Here is a tiny trained network, its code and every weight. The questions are about switching its units off for an input and a target symbol, where a switched-off unit gives its printed mean instead of its output.

import numpy as np


def w(rows, s, z=0):
    codes = np.array(rows[::2]) - 128.0
    scale = np.full(codes.shape[1], s)
    scale[-1] = z or s
    return codes * scale


def f(y):
    return y / 2 * (1 + np.tanh(0.7978845608 * (y + 0.044715 * y**3)))


def softmax(a):
    e = np.exp(a - a.max(-1, keepdims=True))
    return e / e.sum(-1, keepdims=True)


def log_softmax(a):
    a = a - a.max(-1, keepdims=True)
    return a - np.log(np.exp(a).sum(-1, keepdims=True))


def net(x, mask):
    ids = ['αβγθλμτψ'.index(c) for c in x.split()]
    T = len(ids)
    res = E[ids] + P[:T]
    r = res
    for j in range(3):
        rows = slice(3 * j, 3 * j + 3)
        q, k, v = (r @ M[0][rows].T for M in (Q, K, V))
        z = softmax(np.where(np.tri(T) > 0, q @ k.T / 3**0.5, -1e9)) @ v
        o = O[0][rows]
        res = res + np.where(mask[j], z, o[:, -1]) @ o[:, :-1]
    y = f(res @ A[0][:, :-1].T + A[0][:, -1])
    res = res + np.where(mask[3:19], y, B[0][:, -1]) @ B[0][:, :-1]
    return log_softmax(res[-1] @ U[:, :-1].T + U[:, -1])


Q, K, V, O, A, B = {}, {}, {}, {}, {}, {}
E = w([
[158,126,141,123,143,58,106,80,135,102,193,98],'α',
[90,112,234,95,114,114,118,78,147,107,84,72],'β',
[173,153,129,90,108,174,112,90,159,143,224,102],'γ',
[129,139,91,69,141,88,65,182,127,151,114,177],'θ',
[31,117,108,127,161,113,138,133,172,79,168,221],'λ',
[216,112,166,105,180,115,147,149,109,67,158,207],'μ',
[163,184,123,71,140,180,152,36,108,86,92,249],'τ',
[57,201,233,123,163,77,190,177,61,218,191,228],'ψ',
],0.014)
P = w([
[124,123,104,170,148,184,108,125,123,141,129,7],'0',
[141,122,116,96,167,162,150,175,208,139,110,38],'1',
[134,120,133,149,73,130,118,113,106,116,137,129],'2',
[114,96,125,141,79,154,98,109,81,128,158,125],'3',
[193,174,114,76,182,223,114,170,196,69,143,94],'4',
[128,114,154,108,105,95,136,115,194,145,116,129],'5',
[112,58,112,129,96,152,123,111,102,149,148,164],'6',
],0.011)
Q[0] = w([
[131,78,193,228,46,33,156,84,98,237,97,239],'head 0',
[129,118,48,63,73,196,114,175,159,166,64,87],'head 0',
[82,119,47,223,73,165,159,190,41,228,183,182],'head 0',
[87,206,80,237,12,65,225,24,33,174,71,211],'head 1',
[174,101,106,189,73,207,73,113,148,188,57,9],'head 1',
[198,185,180,37,229,111,109,251,155,105,171,106],'head 1',
[120,167,91,147,175,108,167,186,155,130,1,93],'head 2',
[183,170,115,11,233,247,30,221,219,47,177,105],'head 2',
[135,122,180,104,195,87,123,98,218,46,152,11],'head 2',
],0.0063)
K[0] = w([
[127,106,80,114,247,207,148,191,245,95,137,18],'head 0',
[71,147,173,167,161,83,182,63,115,47,165,128],'head 0',
[136,99,162,174,202,111,163,139,156,83,67,43],'head 0',
[90,131,132,112,138,113,194,167,202,219,83,2],'head 1',
[91,73,24,170,73,103,43,73,170,77,120,115],'head 1',
[115,144,168,126,145,132,186,141,96,91,166,250],'head 1',
[96,163,174,171,148,115,132,124,70,134,85,126],'head 2',
[105,149,163,104,81,74,144,109,37,45,179,248],'head 2',
[165,200,117,106,76,122,99,198,49,143,79,191],'head 2',
],0.0071)
V[0] = w([
[134,175,148,116,116,149,185,209,98,182,173,94],'head 0',
[154,136,151,126,112,130,111,63,144,163,137,96],'head 0',
[128,89,186,130,117,75,1,172,191,161,154,86],'head 0',
[155,121,132,79,112,54,108,104,100,157,108,107],'head 1',
[86,180,81,50,120,113,135,79,155,105,145,92],'head 1',
[51,131,70,168,128,105,128,124,201,117,127,152],'head 1',
[85,181,135,132,194,45,194,151,76,168,234,108],'head 2',
[157,57,181,167,165,156,183,112,165,102,150,144],'head 2',
[106,114,156,136,76,115,154,117,111,192,162,103],'head 2',
],0.0073)
O[0] = w([
[105,211,204,46,158,88,87,144,92,93,184,87,147],'head 0',
[134,90,95,105,24,143,142,79,169,159,131,142,159],'head 0',
[155,95,192,158,150,165,36,121,144,77,174,77,252],'head 0',
[166,101,181,223,95,195,122,149,131,184,107,133,92],'head 1',
[81,134,76,133,93,176,126,42,175,212,127,130,171],'head 1',
[29,141,89,100,202,120,76,82,230,115,108,106,27],'head 1',
[142,181,216,127,126,81,87,42,68,111,118,136,187],'head 2',
[101,69,138,61,158,123,120,104,42,20,125,130,156],'head 2',
[76,162,217,108,144,89,90,117,145,138,183,253,53],'head 2',
],0.0063,0.0023)
A[0] = w([
[58,136,82,103,137,108,76,137,104,184,178,179,125],'neuron 0',
[172,169,93,51,196,146,90,71,118,118,45,129,158],'neuron 1',
[120,84,90,205,116,163,81,2,63,80,187,153,110],'neuron 2',
[143,79,155,154,97,197,139,109,96,207,147,136,43],'neuron 3',
[216,21,184,85,76,147,104,177,165,104,177,83,201],'neuron 4',
[110,153,175,81,98,192,47,74,49,144,106,199,88],'neuron 5',
[183,47,96,176,166,146,181,206,186,172,128,116,11],'neuron 6',
[94,37,146,211,76,79,124,101,104,106,197,167,40],'neuron 7',
[57,125,68,124,41,89,87,87,42,131,86,186,80],'neuron 8',
[140,64,88,163,84,35,83,105,35,127,121,123,4],'neuron 9',
[32,58,178,196,6,134,86,67,80,139,15,117,18],'neuron 10',
[114,94,76,185,165,105,164,131,146,148,112,45,87],'neuron 11',
[89,233,138,219,75,75,120,104,61,175,71,129,14],'neuron 12',
[102,15,118,189,71,5,68,85,84,194,156,87,55],'neuron 13',
[95,130,118,192,30,138,131,113,126,107,149,161,115],'neuron 14',
[176,197,128,191,174,148,134,114,169,159,94,77,3],'neuron 15',
],0.0068,0.0026)
B[0] = w([
[131,125,157,139,33,132,151,119,173,148,183,113,162],'neuron 0',
[107,110,210,187,136,131,189,153,198,84,192,113,172],'neuron 1',
[170,111,98,139,102,139,214,106,177,68,135,18,191],'neuron 2',
[111,249,239,21,211,98,116,64,88,150,128,101,140],'neuron 3',
[100,68,77,138,116,80,64,84,38,172,85,153,254],'neuron 4',
[167,104,139,162,75,222,162,175,168,157,107,156,184],'neuron 5',
[88,167,170,172,7,104,136,138,70,100,142,152,141],'neuron 6',
[104,148,213,114,233,56,111,138,205,13,100,113,158],'neuron 7',
[156,164,152,170,179,173,67,225,226,166,171,122,148],'neuron 8',
[126,83,187,180,130,69,69,157,183,181,106,35,139],'neuron 9',
[10,150,190,126,120,116,90,100,136,53,1,78,141],'neuron 10',
[112,172,184,139,148,213,173,157,107,129,108,128,133],'neuron 11',
[105,28,44,188,153,146,108,98,129,72,185,199,128],'neuron 12',
[192,196,191,176,137,114,222,96,134,182,56,33,163],'neuron 13',
[57,175,149,52,179,96,110,124,174,62,173,88,138],'neuron 14',
[129,125,149,151,134,186,116,199,214,162,105,140,127],'neuron 15',
],0.0064,0.0075)
U = w([
[187,160,146,221,121,47,170,92,154,175,140,95,53],'α',
[78,168,164,165,78,161,83,92,87,128,66,135,67],'β',
[120,125,115,38,40,156,99,41,85,165,203,120,1],'γ',
[171,136,135,221,97,154,2,207,181,215,96,144,213],'θ',
[62,150,103,146,192,111,79,137,177,67,178,125,162],'λ',
[163,113,102,104,187,150,111,166,26,83,100,128,215],'μ',
[144,157,107,202,40,197,219,133,118,128,98,153,155],'τ',
[106,216,230,145,162,130,162,169,58,178,165,146,126],'ψ',
],0.0048,0.0026)

Each question gives the input, a string of symbols that net reads in full, and the target symbol t.
The units are the heads (3 rows each of Q, K, V and O) and the neurons (one row each of A and B). Each row of codes is followed by its name. A weight is (code - 128) times the scale printed after its matrix; where a second scale follows, it is the last column's (O, A, B and U).
mask holds one flag per unit, heads first, then neurons. A switched-off unit (its flag False) gives its mean, the last column of its rows in O or B, instead of its output. The means were averaged over made-up inputs and are rounded, as every weight is.
A unit's drop is (log p(t) with every unit on - log p(t) with that unit switched off) / (log p(t) with every unit on - log p(t) with every unit switched off).
The circuit of an input: a set's keep is (log p(t) with only the set's units on - log p(t) with every unit switched off) / (log p(t) with every unit on - log p(t) with every unit switched off). Starting from the 12 units with the biggest drops (on a tie, the unit counted first), units are removed one at a time, each time the one whose removal leaves the highest keep (on an exact tie, the one counted first), for as long as the keep stays at least 0.8.
units of the circuit, in order: the units of the circuit, biggest drop first
top k neurons: the k neurons with the biggest drops, biggest first
which heads matter: for each layer, one digit per head in row order, 1 if its drop is at least 0.15 and else 0, layers parted by /
drop of u: that unit's drop, to one decimal
input α τ γ γ α, target γ: top 2 neurons	(neuron 7; neuron 4)
input α α β, target β: units of the circuit, in order	(neuron 10; head 1)
input θ θ θ θ α, target θ: units of the circuit, in order	(head 2; neuron 15; head 1)
input μ λ τ θ α, target τ: units of the circuit, in order	(head 0; head 2; neuron 6)
input β γ λ, target λ: top 2 neurons	(neuron 7; neuron 14)
input θ ψ μ λ γ, target μ: units of the circuit, in order	(head 2; head 1; neuron 4)
input λ τ μ μ γ, target μ: units of the circuit, in order	(head 1; head 2; neuron 4)
input τ τ μ β τ, target τ: top 2 neurons	(neuron 1; neuron 5)
input μ τ γ ψ τ, target ψ: which heads matter	101
input γ ψ β θ γ, target θ: which heads matter	001
input θ α ψ β β, target ψ: top neuron	(neuron 1)
input γ μ γ γ α ψ α, target α: top 4 neurons	(neuron 13; neuron 2; neuron 9; neuron 7)
input μ γ α τ, target τ: top 2 neurons	(neuron 5; neuron 2)
input τ α θ β, target β: units of the circuit, in order	(neuron 10)
input α τ λ, target λ: top 2 neurons	(neuron 14; neuron 7)
input λ α μ μ λ, target μ: units of the circuit, in order	(head 1; head 2; neuron 0)
input γ μ θ θ μ μ, target μ: which heads matter	010
input γ β ψ λ μ, target ψ: which heads matter	101
input θ α τ μ λ, target τ: drop of head 2	0.2
input ψ μ μ τ γ, target τ: drop of neuron 6	0.2
input τ α λ μ α, target μ: drop of neuron 0	0.1
input ψ ψ θ μ λ, target μ: drop of head 2	0.2
input θ θ λ τ μ, target τ: top neuron	(neuron 6)
